Below are the code and all the weights of a small trained network. Each question names an input and a target symbol and asks about switching units off, where a switched-off unit gives its printed mean instead of its output.

import numpy as np


def w(rows, s, z=0):
    codes = np.array(rows[::2]) - 128.0
    scale = np.full(codes.shape[1], s)
    scale[-1] = z or s
    return codes * scale


def norm(h):
    return h / np.sqrt((h * h).mean(-1, keepdims=True) + 1e-5)


def f(y):
    return y / 2 * (1 + np.tanh(0.7978845608 * (y + 0.044715 * y**3)))


def softmax(a):
    e = np.exp(a - a.max(-1, keepdims=True))
    return e / e.sum(-1, keepdims=True)


def log_softmax(a):
    a = a - a.max(-1, keepdims=True)
    return a - np.log(np.exp(a).sum(-1, keepdims=True))


def net(x, mask):
    ids = ['ΘΨΩαβγεηλξπστ'.index(c) for c in x.split()]
    T = len(ids)
    res = E[ids] + P[:T]
    r = norm(res)
    for j in range(2):
        rows = slice(3 * j, 3 * j + 3)
        q, k, v = (r @ M[0][rows].T for M in (Q, K, V))
        z = softmax(np.where(np.tri(T) > 0, q @ k.T / 3**0.5, -1e9)) @ v
        o = O[0][rows]
        res = res + np.where(mask[j], z, o[:, -1]) @ o[:, :-1]
    y = f(norm(res) @ A[0][:, :-1].T + A[0][:, -1])
    res = res + np.where(mask[2:6], y, B[0][:, -1]) @ B[0][:, :-1]
    return log_softmax(norm(res)[-1] @ U[:, :-1].T + U[:, -1])


Q, K, V, O, A, B = {}, {}, {}, {}, {}, {}
E = w([
[124,144,87,171],'Θ',
[116,73,118,80],'Ψ',
[123,105,103,80],'Ω',
[92,173,84,105],'α',
[127,103,108,151],'β',
[44,97,24,135],'γ',
[139,76,108,101],'ε',
[214,179,100,127],'η',
[126,123,110,153],'λ',
[101,146,94,163],'ξ',
[86,102,198,92],'π',
[197,202,209,79],'σ',
[183,4,120,225],'τ',
],0.021)
P = w([
[214,48,105,2],'0',
[175,43,69,71],'1',
[161,58,72,121],'2',
[147,67,104,111],'3',
[149,81,110,151],'4',
[133,66,142,176],'5',
[141,103,125,178],'6',
[120,133,120,203],'7',
[100,112,150,222],'8',
[124,137,150,215],'9',
[122,156,156,223],'10',
[143,105,129,221],'11',
],0.007)
Q[0] = w([
[172,100,103,74],'H0',
[122,192,148,169],'H0',
[171,128,244,88],'H0',
[136,144,150,200],'H1',
[143,79,83,206],'H1',
[23,56,39,118],'H1',
],0.011)
K[0] = w([
[198,162,175,165],'H0',
[68,93,122,144],'H0',
[136,92,141,139],'H0',
[172,188,111,101],'H1',
[77,150,186,153],'H1',
[98,254,182,177],'H1',
],0.011)
V[0] = w([
[87,181,96,136],'H0',
[64,71,143,120],'H0',
[208,63,119,184],'H0',
[196,125,241,146],'H1',
[151,245,85,119],'H1',
[241,94,93,166],'H1',
],0.011)
O[0] = w([
[238,107,90,40,132],'H0',
[63,63,121,62,143],'H0',
[152,121,118,186,147],'H0',
[99,189,188,147,1],'H1',
[255,121,133,59,152],'H1',
[195,155,133,238,142],'H1',
],0.01,0.0077)
A[0] = w([
[177,111,147,74,72],'N0',
[166,62,2,164,225],'N1',
[206,163,208,181,254],'N2',
[62,157,47,96,115],'N3',
],0.0088,0.0029)
B[0] = w([
[205,244,224,138,140],'N0',
[53,172,90,86,247],'N1',
[41,254,68,90,155],'N2',
[50,157,115,143,146],'N3',
],0.007,0.012)
U = w([
[192,124,140,175,73],'Θ',
[51,120,215,109,201],'Ψ',
[81,122,83,119,111],'Ω',
[200,99,168,96,252],'α',
[110,122,147,157,63],'β',
[134,112,106,128,9],'γ',
[155,87,113,208,174],'ε',
[229,168,138,183,25],'η',
[174,179,103,191,135],'λ',
[174,136,113,45,186],'ξ',
[72,136,167,142,6],'π',
[149,251,244,132,190],'σ',
[100,128,144,144,45],'τ',
],0.011,0.0044)

Each question gives the input, a string of symbols that net reads in full, and the target symbol t.
The units are the heads (3 rows each of Q, K, V and O) and the neurons (one row each of A and B). Each row of codes is followed by its name. A weight is (code - 128) times the scale printed after its matrix; where a second scale follows, it is the last column's (O, A, B and U).
mask holds one flag per unit, heads first, then neurons. A switched-off unit (its flag False) gives its mean, the last column of its rows in O or B, instead of its output. The means were averaged over made-up inputs and are rounded, as every weight is.
A unit's drop is (log p(t) with every unit on - log p(t) with that unit switched off) / (log p(t) with every unit on - log p(t) with every unit switched off).
The circuit of an input: a set's keep is (log p(t) with only the set's units on - log p(t) with every unit switched off) / (log p(t) with every unit on - log p(t) with every unit switched off). Starting from all 6 units, units are removed one at a time, each time the one whose removal leaves the highest keep (on an exact tie, the one counted first), for as long as the keep stays at least 0.8.
units of the circuit, in order: the units of the circuit, biggest drop first
unit that matters most: the unit with the biggest drop
heads that matter: for each layer, one digit per head in row order, 1 if its drop is at least 0.15 and else 0, layers parted by /
drop of u: that unit's drop, to one decimal
input π τ Ω π Ψ, target Ψ: units of the circuit, in order	(H1)
input η λ Ψ β, target λ: heads that matter	01
input Θ Θ α λ ε α ξ Θ, target ξ: heads that matter	11
input ξ Θ τ ε, target ε: heads that matter	11
input Ω Ω σ Θ, target σ: heads that matter	01
input π α α σ Ω, target σ: units of the circuit, in order	(H1 H0 N0)
input η λ ε, target λ: units of the circuit, in order	(H1 H0)
input Ψ Ω Ω ε α γ α σ Θ ξ β, target ξ: units of the circuit, in order	(H0 H1)
input λ π Ω, target Ψ: heads that matter	01
input τ α Θ γ η η ε ε, target λ: heads that matter	10
input Ψ Θ η β α σ ε, target σ: heads that matter	01
input α Ψ β ε τ ε Ψ γ α σ α λ, target ξ: heads that matter	01
input η β Θ λ Ω, target λ: heads that matter	11
input Ω τ Ω Ω Θ ε, target ε: units of the circuit, in order	(H1)
input λ τ λ β Θ Ω σ γ α π Ψ, target Ψ: heads that matter	11
input π Ω Ω γ α α Ψ λ, target ξ: heads that matter	11
input λ Ω η λ, target λ: heads that matter	01
input λ ε α γ π σ Ψ Ω, target σ: drop of H0	0.3
input α γ σ ξ, target σ: drop of H0	0.1
input γ λ Ω Ω β α β ε α α ξ, target ξ: drop of H1	0.5
input Ω σ λ, target σ: drop of H1	0.8
input α τ Ω α α Θ Θ, target ξ: unit that matters most	H0
